Below is a small trained network, with its code and all its weights. Each question gives an input and a class and asks what happens when units are switched off, that is, made to give their printed mean instead of their output.

import numpy as np


def w(rows, s, z=0):
    codes = np.array(rows[::2]) - 128.0
    scale = np.full(codes.shape[1], s)
    scale[-1] = z or s
    return codes * scale


def norm(h):
    return h / np.sqrt((h * h).mean(-1, keepdims=True) + 1e-5)


def f(y):
    return np.maximum(y, 0)


def log_softmax(a):
    a = a - a.max(-1, keepdims=True)
    return a - np.log(np.exp(a).sum(-1, keepdims=True))


def net(x, mask):
    res = np.array(x, float).reshape(1, 3) / 4 @ E
    u = 0
    for l in range(2):
        y = f(norm(res) @ A[l][:, :-1].T + A[l][:, -1])
        res = res + np.where(mask[u : u + 9], y, B[l][:, -1]) @ B[l][:, :-1]
        u += 9
    return log_softmax(norm(res)[-1] @ U[:, :-1].T + U[:, -1])


A, B = {}, {}
E = w([
[119,174,221,63,176,160,38,45,110,125],'x0',
[127,120,175,124,123,188,136,104,133,201],'x1',
[142,7,138,62,146,152,101,91,177,135],'x2',
],0.011)
A[0] = w([
[140,132,121,102,179,62,108,118,109,59,114],'L0N0',
[153,148,111,143,89,92,179,192,98,135,105],'L0N1',
[88,129,140,98,129,147,57,145,110,128,5],'L0N2',
[160,111,90,137,105,134,187,160,203,194,111],'L0N3',
[98,176,82,105,156,30,176,169,57,100,47],'L0N4',
[170,161,134,147,98,140,76,143,82,131,50],'L0N5',
[132,123,17,147,100,88,147,140,157,79,76],'L0N6',
[109,169,174,109,116,145,132,126,105,128,145],'L0N7',
[174,4,110,149,147,88,128,130,212,109,157],'L0N8',
],0.011,0.0031)
B[0] = w([
[201,156,129,170,141,193,168,148,193,142,183],'L0N0',
[192,160,132,166,179,166,135,127,119,106,228],'L0N1',
[124,157,72,142,174,121,55,151,83,175,157],'L0N2',
[139,110,79,89,107,215,106,94,169,210,228],'L0N3',
[68,146,141,85,87,32,155,164,50,173,229],'L0N4',
[139,25,137,111,97,170,148,82,154,131,157],'L0N5',
[164,106,168,120,180,91,51,138,87,34,242],'L0N6',
[141,99,117,44,80,177,100,113,196,125,173],'L0N7',
[2,49,82,159,153,92,189,92,199,160,251],'L0N8',
],0.0097,0.011)
A[1] = w([
[157,185,90,144,93,115,146,180,151,91,8],'L1N0',
[106,165,122,120,89,111,146,124,108,173,181],'L1N1',
[11,100,182,119,80,117,141,93,105,171,74],'L1N2',
[103,36,77,120,132,95,123,116,118,110,102],'L1N3',
[128,49,78,103,207,101,119,135,145,134,148],'L1N4',
[108,67,47,113,113,122,133,121,126,123,145],'L1N5',
[59,153,116,198,101,133,159,189,121,107,213],'L1N6',
[72,74,134,104,171,126,143,134,185,186,97],'L1N7',
[10,62,162,133,89,116,111,87,125,178,72],'L1N8',
],0.012,0.0012)
B[1] = w([
[68,94,149,151,112,110,108,91,161,103,172],'L1N0',
[80,103,158,125,111,98,83,95,180,96,157],'L1N1',
[58,63,161,241,45,3,211,79,87,2,185],'L1N2',
[123,228,188,83,88,181,134,43,125,126,221],'L1N3',
[88,49,189,206,73,120,187,107,103,161,244],'L1N4',
[80,165,154,85,134,146,134,86,220,118,210],'L1N5',
[143,98,124,22,167,159,100,116,136,137,171],'L1N6',
[75,237,151,97,132,70,136,92,131,95,244],'L1N7',
[61,140,160,175,112,49,198,172,143,67,221],'L1N8',
],0.011,0.012)
U = w([
[193,69,68,176,153,217,197,150,148,165,6],'0',
[4,114,186,134,67,77,161,70,179,99,169],'1',
[171,168,115,64,137,191,55,124,188,147,201],'2',
[142,102,99,177,160,22,138,235,46,75,61],'3',
],0.014,0.0011)

Each question gives the input, the list of numbers given to net, and the class t.
The units are the neurons (one row each of A and B). Each row of codes is followed by its name. A weight is (code - 128) times the scale printed after its matrix; where a second scale follows, it is the last column's (A, B and U).
mask holds one flag per neuron, layer by layer. A switched-off neuron (its flag False) gives its mean, the last column of its row in B, instead of its output. The means were averaged over made-up inputs and are rounded, as every weight is.
A unit's drop is (log p(t) with every unit on - log p(t) with that unit switched off) / (log p(t) with every unit on - log p(t) with every unit switched off).
top k neurons: the k neurons with the biggest drops, biggest first
k most important neurons of layer l: the k neurons of layer l with the biggest drops, biggest first
drop when u is switched off: that unit's drop, to one decimal
input [3,0,-1], class 2: top 2 neurons : (L0N8, L0N4)
input [-5,3,-8], class 3: 4 most important neurons of layer 1 : (L1N5, L1N3, L1N4, L1N7)
input [-4,3,-5], class 2: 3 most important neurons of layer 1 : (L1N8, L1N2, L1N4)
input [-8,2,-4], class 3: top 3 neurons : (L0N1, L0N8, L1N3)
input [8,-7,-5], class 2: top 3 neurons : (L0N8, L0N0, L1N4)
input [-3,4,-4], class 0: 2 most important neurons of layer 1 : (L1N7, L1N3)
input [3,0,0], class 2: top 2 neurons : (L0N8, L0N4)
input [-8,-7,-4], class 3: 3 most important neurons of layer 0 : (L0N6, L0N1, L0N8)
input [2,-1,-1], class 2: top 2 neurons : (L0N8, L0N0)
input [-7,5,-7], class 2: 3 most important neurons of layer 1 : (L1N2, L1N8, L1N4)
input [8,-1,-5], class 2: top 2 neurons : (L0N8, L0N4)
input [-5,5,-4], class 0: top 3 neurons : (L0N1, L1N7, L0N8)
input [2,-7,-1], class 3: top neuron : (L0N8)
input [-3,4,-6], class 2: 2 most important neurons of layer 1 : (L1N2, L1N8)
input [-6,-1,-4], class 3: top 2 neurons : (L0N8, L0N1)
input [-4,4,-3], class 0: top neuron : (L0N8)
input [1,-5,-7], class 3: 2 most important neurons of layer 0 : (L0N8, L0N3)
input [7,-7,2], class 2: drop when L0N8 is switched off : 0.7
input [-7,-7,-7], class 3: drop when L0N0 is switched off : 0.0
input [4,-2,1], class 2: drop when L0N8 is switched off : 0.9
